Below are the code and all the weights of a small trained network. Each question names an input and a class and asks about switching units off, where a switched-off unit gives its printed mean instead of its output.

import numpy as np


def w(rows, s, z=0):
    codes = np.array(rows[::2]) - 128.0
    scale = np.full(codes.shape[1], s)
    scale[-1] = z or s
    return codes * scale


def norm(h):
    return h / np.sqrt((h * h).mean(-1, keepdims=True) + 1e-5)


def f(y):
    return y / 2 * (1 + np.tanh(0.7978845608 * (y + 0.044715 * y**3)))


def log_softmax(a):
    a = a - a.max(-1, keepdims=True)
    return a - np.log(np.exp(a).sum(-1, keepdims=True))


def net(x, mask):
    res = np.array(x, float).reshape(1, 8) / 4 @ E
    u = 0
    for l in range(4):
        y = f(norm(res) @ A[l][:, :-1].T + A[l][:, -1])
        res = res + np.where(mask[u : u + 3], y, B[l][:, -1]) @ B[l][:, :-1]
        u += 3
    return log_softmax(norm(res)[-1] @ U[:, :-1].T + U[:, -1])


A, B = {}, {}
E = w([
[172,113,93,147,81,90,153,80,84,227],'x0',
[253,49,119,84,156,166,198,76,129,137],'x1',
[134,154,156,190,98,138,138,126,137,95],'x2',
[45,55,189,153,149,143,155,65,150,164],'x3',
[74,151,121,92,161,99,173,98,252,134],'x4',
[162,94,155,101,113,135,87,154,154,43],'x5',
[111,124,164,132,151,124,163,158,83,150],'x6',
[39,156,107,80,156,190,158,171,73,99],'x7',
],0.007)
A[0] = w([
[72,138,137,100,154,155,128,84,106,158,6],'L0N1',
[167,254,154,70,120,191,206,99,177,188,114],'L0N2',
[106,182,105,167,178,56,170,62,153,104,68],'L0N3',
],0.0072,0.0022)
B[0] = w([
[84,38,109,109,139,83,161,176,120,104,160],'L0N1',
[53,169,135,157,86,66,246,110,127,55,253],'L0N2',
[184,178,74,171,102,187,218,144,196,199,204],'L0N3',
],0.011,0.002)
A[1] = w([
[173,104,82,84,163,164,127,233,94,78,105],'L1N1',
[86,117,135,251,131,25,98,132,254,221,3],'L1N2',
[164,250,143,163,78,129,42,132,5,82,97],'L1N3',
],0.005,0.0034)
B[1] = w([
[98,154,95,165,105,134,112,68,165,143,186],'L1N1',
[124,111,104,173,71,155,3,96,143,169,198],'L1N2',
[134,185,177,118,162,127,130,160,87,167,254],'L1N3',
],0.012,0.0035)
A[2] = w([
[1,102,144,151,81,129,102,121,138,197,157],'L2N1',
[24,69,92,91,148,139,141,173,105,174,18],'L2N2',
[87,214,124,82,115,127,83,126,177,115,3],'L2N3',
],0.0066,0.0027)
B[2] = w([
[152,126,78,125,132,198,160,122,144,168,253],'L2N1',
[108,11,112,177,255,111,152,204,61,141,172],'L2N2',
[161,86,86,154,138,61,104,110,176,115,174],'L2N3',
],0.014,0.004)
A[3] = w([
[88,89,219,136,90,220,98,118,137,22,5],'L3N1',
[254,50,128,99,55,113,189,39,68,103,54],'L3N2',
[143,153,22,124,124,83,76,190,144,10,35],'L3N3',
],0.0066,0.0021)
B[3] = w([
[221,89,131,200,187,212,140,131,150,101,165],'L3N1',
[64,94,255,89,129,82,94,92,108,158,253],'L3N2',
[124,167,127,45,155,103,76,152,148,76,211],'L3N3',
],0.014,0.0038)
U = w([
[233,55,163,190,181,215,120,131,159,78,1],'0',
[41,38,60,129,215,164,166,182,88,173,134],'1',
[118,57,242,71,87,67,103,50,97,184,174],'2',
[142,169,112,34,157,92,55,171,187,43,117],'3',
[151,119,62,210,34,167,79,85,220,229,192],'4',
[60,172,117,147,106,83,241,90,191,107,148],'5',
[146,218,143,158,84,138,88,199,7,149,145],'6',
],0.015,0.0024)

Each question gives the input, the list of numbers given to net, and the class t.
The units are the neurons (one row each of A and B). Each row of codes is followed by its name. A weight is (code - 128) times the scale printed after its matrix; where a second scale follows, it is the last column's (A, B and U).
mask holds one flag per neuron, layer by layer. A switched-off neuron (its flag False) gives its mean, the last column of its row in B, instead of its output. The means were averaged over made-up inputs and are rounded, as every weight is.
A unit's drop is (log p(t) with every unit on - log p(t) with that unit switched off) / (log p(t) with every unit on - log p(t) with every unit switched off).
The circuit of an input: a set's keep is (log p(t) with only the set's units on - log p(t) with every unit switched off) / (log p(t) with every unit on - log p(t) with every unit switched off). Starting from all 12 units, units are removed one at a time, each time the one whose removal leaves the highest keep (on an exact tie, the one counted first), for as long as the keep stays at least 0.8.
circuit, biggest first: the units of the circuit, biggest drop first
top k neurons in layer l: the k neurons of layer l with the biggest drops, biggest first
drop of u: that unit's drop, to one decimal
input [7,0,2,6,4,8,5,-5], class 4: circuit, biggest first : [L1N2]
input [-6,-5,6,8,6,6,-2,-1], class 4: circuit, biggest first : [L1N2; L2N1]
input [0,-8,5,0,0,0,1,7], class 1: circuit, biggest first : [L2N2; L2N1]
input [6,-4,8,0,1,6,8,-3], class 4: top 2 neurons in layer 3 : [L3N2; L3N3]
input [5,-3,4,4,8,0,-2,8], class 1: top 2 neurons in layer 2 : [L2N2; L2N1]
input [-8,5,-7,1,4,-5,4,-8], class 5: top 2 neurons in layer 0 : [L0N2; L0N3]
input [-1,-8,-6,5,7,-4,-7,0], class 4: drop of L1N2 : 0.7
input [8,0,-5,-6,5,4,3,1], class 5: drop of L1N3 : -0.2
input [-5,0,3,-8,3,-7,6,-6], class 5: drop of L0N2 : 1.7
input [6,-2,8,7,-8,-5,-4,8], class 1: drop of L0N1 : 0.1
input [4,4,-1,2,7,-4,4,-5], class 5: top 2 neurons in layer 3 : [L3N1; L3N2]
input [5,1,8,7,-3,2,-7,-8], class 2: top 2 neurons in layer 3 : [L3N2; L3N1]
input [1,-2,6,4,-6,4,-4,2], class 0: top 2 neurons in layer 3 : [L3N1; L3N2]
input [8,5,6,-8,3,8,7,-1], class 2: circuit, biggest first : [L3N2]
